Below are the code and all the weights of a small trained network. Each question names an input and a target symbol and asks about switching units off, where a switched-off unit gives its printed mean instead of its output.

import numpy as np


def w(rows, s, z=0):
    codes = np.array(rows[::2]) - 128.0
    scale = np.full(codes.shape[1], s)
    scale[-1] = z or s
    return codes * scale


def f(y):
    return y / 2 * (1 + np.tanh(0.7978845608 * (y + 0.044715 * y**3)))


def softmax(a):
    e = np.exp(a - a.max(-1, keepdims=True))
    return e / e.sum(-1, keepdims=True)


def log_softmax(a):
    a = a - a.max(-1, keepdims=True)
    return a - np.log(np.exp(a).sum(-1, keepdims=True))


def net(x, mask):
    ids = ['Ψβδεηθ'.index(c) for c in x.split()]
    T = len(ids)
    res = E[ids] + P[:T]
    u = 0
    for l in range(2):
        r = res
        for j in range(3):
            rows = slice(2 * j, 2 * j + 2)
            q, k, v = (r @ M[l][rows].T for M in (Q, K, V))
            z = softmax(np.where(np.tri(T) > 0, q @ k.T / 2**0.5, -1e9)) @ v
            o = O[l][rows]
            res = res + np.where(mask[u + j], z, o[:, -1]) @ o[:, :-1]
        u += 3
        y = f(res @ A[l][:, :-1].T + A[l][:, -1])
        res = res + np.where(mask[u : u + 4], y, B[l][:, -1]) @ B[l][:, :-1]
        u += 4
    return log_softmax(res[-1] @ U[:, :-1].T + U[:, -1])


Q, K, V, O, A, B = {}, {}, {}, {}, {}, {}
E = w([
[218,155,243,1],'Ψ',
[241,54,230,76],'β',
[203,39,177,75],'δ',
[207,133,182,199],'ε',
[70,208,190,10],'η',
[75,65,137,91],'θ',
],0.0065)
P = w([
[110,100,176,147],'0',
[120,142,116,113],'1',
[166,231,129,161],'2',
[144,147,177,5],'3',
[126,109,28,87],'4',
[177,242,125,176],'5',
],0.017)
Q[0] = w([
[19,58,98,151],'0.h0',
[97,161,165,180],'0.h0',
[108,147,209,2],'0.h1',
[186,134,242,139],'0.h1',
[201,213,42,102],'0.h2',
[170,181,193,126],'0.h2',
],0.0071)
K[0] = w([
[199,128,45,144],'0.h0',
[57,109,118,141],'0.h0',
[33,190,243,69],'0.h1',
[69,237,210,207],'0.h1',
[106,129,254,190],'0.h2',
[142,71,141,186],'0.h2',
],0.0077)
V[0] = w([
[87,90,229,112],'0.h0',
[93,21,98,93],'0.h0',
[129,46,79,149],'0.h1',
[2,220,79,78],'0.h1',
[192,224,211,71],'0.h2',
[135,190,135,51],'0.h2',
],0.01)
O[0] = w([
[37,81,69,146,231],'0.h0',
[135,2,8,93,105],'0.h0',
[226,95,129,83,35],'0.h1',
[122,134,8,133,132],'0.h1',
[17,149,199,103,255],'0.h2',
[68,170,121,142,172],'0.h2',
],0.0094,0.0089)
A[0] = w([
[159,164,95,107,135],'0.n0',
[70,31,2,54,149],'0.n1',
[77,147,183,45,26],'0.n2',
[186,106,185,236,3],'0.n3',
],0.0088,0.0048)
B[0] = w([
[57,78,113,154,121],'0.n0',
[179,150,29,134,186],'0.n1',
[55,101,104,105,249],'0.n2',
[135,252,219,147,127],'0.n3',
],0.011,0.012)
Q[1] = w([
[166,214,120,209],'1.h0',
[78,157,115,113],'1.h0',
[152,28,115,55],'1.h1',
[255,249,139,189],'1.h1',
[190,178,72,153],'1.h2',
[206,236,135,244],'1.h2',
],0.0087)
K[1] = w([
[182,197,193,233],'1.h0',
[116,156,137,112],'1.h0',
[123,186,71,86],'1.h1',
[204,109,165,103],'1.h1',
[118,58,113,68],'1.h2',
[125,11,113,96],'1.h2',
],0.011)
V[1] = w([
[171,61,53,138],'1.h0',
[116,144,149,63],'1.h0',
[61,27,134,123],'1.h1',
[205,2,167,58],'1.h1',
[140,139,101,200],'1.h2',
[172,60,69,25],'1.h2',
],0.0099)
O[1] = w([
[70,243,120,214,18],'1.h0',
[167,92,139,29,188],'1.h0',
[150,240,130,146,254],'1.h1',
[146,165,115,1,18],'1.h1',
[99,192,195,140,111],'1.h2',
[86,71,118,21,56],'1.h2',
],0.008,0.019)
A[1] = w([
[66,74,193,53,170],'1.n0',
[2,79,184,147,252],'1.n1',
[205,92,77,225,169],'1.n2',
[68,174,120,227,208],'1.n3',
],0.008,0.0037)
B[1] = w([
[81,97,207,142,191],'1.n0',
[126,158,2,229,238],'1.n1',
[61,208,50,75,168],'1.n2',
[196,5,161,106,250],'1.n3',
],0.0085,0.016)
U = w([
[30,176,157,136,35],'Ψ',
[152,4,167,68,74],'β',
[139,105,124,36,169],'δ',
[179,169,167,129,253],'ε',
[160,109,99,152,72],'η',
[144,231,56,91,178],'θ',
],0.011,0.0058)

Each question gives the input, a string of symbols that net reads in full, and the target symbol t.
The units are the heads (2 rows each of Q, K, V and O) and the neurons (one row each of A and B). Each row of codes is followed by its name. A weight is (code - 128) times the scale printed after its matrix; where a second scale follows, it is the last column's (O, A, B and U).
mask holds one flag per unit, layer by layer, with each layer's heads first. A switched-off unit (its flag False) gives its mean, the last column of its rows in O or B, instead of its output. The means were averaged over made-up inputs and are rounded, as every weight is.
A unit's drop is (log p(t) with every unit on - log p(t) with that unit switched off) / (log p(t) with every unit on - log p(t) with every unit switched off).
The circuit of an input: a set's keep is (log p(t) with only the set's units on - log p(t) with every unit switched off) / (log p(t) with every unit on - log p(t) with every unit switched off). Starting from the 12 units with the biggest drops (on a tie, the unit counted first), units are removed one at a time, each time the one whose removal leaves the highest keep (on an exact tie, the one counted first), for as long as the keep stays at least 0.8.
circuit, biggest first: the units of the circuit, biggest drop first
most important unit: the unit with the biggest drop
k most important neurons: the k neurons with the biggest drops, biggest first
k most important neurons of layer l: the k neurons of layer l with the biggest drops, biggest first
which heads matter: for each layer, one digit per head in row order, 1 if its drop is at least 0.15 and else 0, layers parted by /
input Ψ Ψ Ψ η, target η: most important unit -> 0.h1
input η η η η η θ, target η: 2 most important neurons of layer 1 -> 1.n3; 1.n1
input Ψ δ η δ, target η: circuit, biggest first -> 1.h1; 1.n1
input η θ ε ε θ Ψ, target η: 2 most important neurons -> 1.n3; 1.n1
input ε θ β, target β: which heads matter -> 011 / 000
input η δ θ, target η: 4 most important neurons -> 0.n1; 1.n1; 1.n3; 1.n0
input δ θ θ η β Ψ, target δ: 2 most important neurons of layer 0 -> 0.n1; 0.n2
input β ε ε Ψ η θ, target θ: 3 most important neurons -> 1.n3; 0.n2; 1.n0
input ε ε η Ψ Ψ ε, target β: 4 most important neurons -> 0.n3; 0.n2; 1.n1; 0.n1
input δ θ ε Ψ, target Ψ: which heads matter -> 010 / 000
input Ψ β δ δ Ψ, target δ: 2 most important neurons -> 1.n1; 0.n2
input Ψ η β δ, target η: which heads matter -> 010 / 011
input η θ η ε η, target η: which heads matter -> 101 / 010
input Ψ η η ε, target η: circuit, biggest first -> 1.n1; 1.h1
input δ β β, target δ: circuit, biggest first -> 0.h1; 0.h2; 1.h1
input δ η η, target δ: which heads matter -> 111 / 011
input ε η Ψ β η η, target β: which heads matter -> 011 / 111
input Ψ ε ε Ψ, target Ψ: which heads matter -> 000 / 100
input β Ψ δ, target θ: circuit, biggest first -> 1.h1; 1.n3; 0.h1
input Ψ δ Ψ θ, target Ψ: most important unit -> 1.h0
input δ δ ε Ψ θ, target θ: circuit, biggest first -> 0.n1
input Ψ Ψ ε β δ ε, target ε: which heads matter -> 110 / 010
input ε θ θ, target β: which heads matter -> 011 / 000
